[[-62.2   0.1]
 [ 40.4   0.1]
 [-55.5   0.5]
 [ 56.4  -1.2]
 [-64.3   0.7]
 [ 41.9  -0.3]
 [ 42.3  -0.8]
 [ 48.0  -0.6]
 [ 62.7  -1.0]
 [ 42.8  -1.0]
 [ 41.6  -0.9]
 [-62.9   0.6]]
:
[[-62.2]
 [ 40.4]
 [-55.5]
 [ 56.4]
 [-64.3]
 [ 41.9]
 [ 42.3]
 [ 48.0]
 [ 62.7]
 [ 42.8]
 [ 41.6]
 [-62.9]]

[[-47.8  40.0  15.3  15.3   9.0 -16.7  28.0]
 [-31.4  28.4  11.6  11.6   7.3 -10.3  20.3]
 [-30.9  27.3  11.0  11.0   6.8 -10.3  19.4]
 [ 58.7 -29.5  -4.5  -4.5   1.8  27.3 -17.2]
 [-25.9  26.5  11.2  11.2   7.5  -7.0  18.6]
 [-29.4  27.3  10.9  10.9   6.8  -9.0  18.9]
 [-19.7  22.0   9.8   9.8   6.8  -4.7  15.7]
 [ 56.6 -28.1  -4.1  -4.1   1.9  26.5 -16.3]
 [-38.3  32.0  12.5  12.5   7.5 -13.6  22.8]
 [  0.4  -0.5  -0.2  -0.2  -0.2   0.1  -0.4]
 [-28.3  25.8  10.5  10.5   6.7  -9.1  18.4]
 [-30.3  27.2  10.8  10.8   6.7  -9.8  19.1]]
:
[[-47.8  15.3   9.0  28.0]
 [-31.4  11.6   7.3  20.3]
 [-30.9  11.0   6.8  19.4]
 [ 58.7  -4.5   1.8 -17.2]
 [-25.9  11.2   7.5  18.6]
 [-29.4  10.9   6.8  18.9]
 [-19.7   9.8   6.8  15.7]
 [ 56.6  -4.1   1.9 -16.3]
 [-38.3  12.5   7.5  22.8]
 [  0.4  -0.2  -0.2  -0.4]
 [-28.3  10.5   6.7  18.4]
 [-30.3  10.8   6.7  19.1]]

[[  5.5  15.6   3.9   2.2  -1.7  15.4  -9.4   5.0   0.6]
 [  0.2   3.8  18.4 -14.1  10.0   0.9  -6.7   0.0 -12.2]
 [ -2.2  -7.6  -8.2 -11.3  -2.6  13.2 -10.4  -7.9 -20.0]
 [  8.9   0.5  -4.1 -22.7   3.1   7.2   0.4   1.2  12.8]
 [  2.3 -10.4 -11.9 -16.4   9.3   7.3   5.5  -8.5  -7.1]
 [ -0.2  -8.8  13.4  -3.1   8.6  -5.6  11.9 -23.2  20.1]
 [  8.3  -1.7  11.1  -4.0  -0.7   7.9  -9.8  -7.8  10.1]
 [-12.4   6.8   0.1  42.7  14.2  -1.0  -6.2 -17.5  17.5]
 [  3.0  15.6 -14.3 -23.4  -2.5   9.8 -13.5  -1.9 -15.4]
 [ -4.4   3.4  -6.3 -51.6  -3.9  15.5   9.4  -2.8  26.8]]
:
[[  5.5   3.9  -1.7  -9.4   0.6]
 [  0.2  18.4  10.0  -6.7 -12.2]
 [ -2.2  -8.2  -2.6 -10.4 -20.0]
 [  8.9  -4.1   3.1   0.4  12.8]
 [  2.3 -11.9   9.3   5.5  -7.1]
 [ -0.2  13.4   8.6  11.9  20.1]
 [  8.3  11.1  -0.7  -9.8  10.1]
 [-12.4   0.1  14.2  -6.2  17.5]
 [  3.0 -14.3  -2.5 -13.5 -15.4]
 [ -4.4  -6.3  -3.9   9.4  26.8]]

[[-54.1  -1.7  -3.6  -1.7  62.7 -21.2  18.9]
 [ 50.2 -25.1   1.6  50.1  54.0 -14.1  14.6]]
:
[[-54.1  -3.6  62.7  18.9]
 [ 50.2   1.6  54.0  14.6]]

[[-50.2  38.3   6.2  -7.8  -7.5 -39.6 -17.4  -8.9  31.2]
 [-55.2  41.7   6.9  -8.5  -7.9 -43.4 -19.1  -9.8  34.4]
 [-69.7  52.9   9.8 -11.7 -10.8 -54.8 -25.4 -13.2  43.3]
 [-31.6  23.6   4.1  -4.7  -4.1 -24.9 -11.0  -5.6  19.6]
 [-45.4  34.7   5.6  -6.7  -6.0 -35.8 -15.7  -7.8  28.3]
 [-56.0  43.0   3.7  -5.8  -5.4 -44.7 -16.6  -7.4  35.4]
 [-65.5  50.3   6.1  -8.2  -7.6 -52.1 -21.1 -10.0  41.1]]
:
[[-50.2   6.2  -7.5 -17.4  31.2]
 [-55.2   6.9  -7.9 -19.1  34.4]
 [-69.7   9.8 -10.8 -25.4  43.3]
 [-31.6   4.1  -4.1 -11.0  19.6]
 [-45.4   5.6  -6.0 -15.7  28.3]
 [-56.0   3.7  -5.4 -16.6  35.4]
 [-65.5   6.1  -7.6 -21.1  41.1]]

[[-29.8 -24.2 -28.1  13.7  -0.2 -24.1 -50.8  38.4  -5.6  31.9  -7.4]
 [-38.5 -12.6  -0.9 -11.4 -21.3  -9.3  -3.7  20.4  37.9   0.0 -25.0]]
:
[[-29.8 -28.1  -0.2 -50.8  -5.6  -7.4]
 [-38.5  -0.9 -21.3  -3.7  37.9 -25.0]]
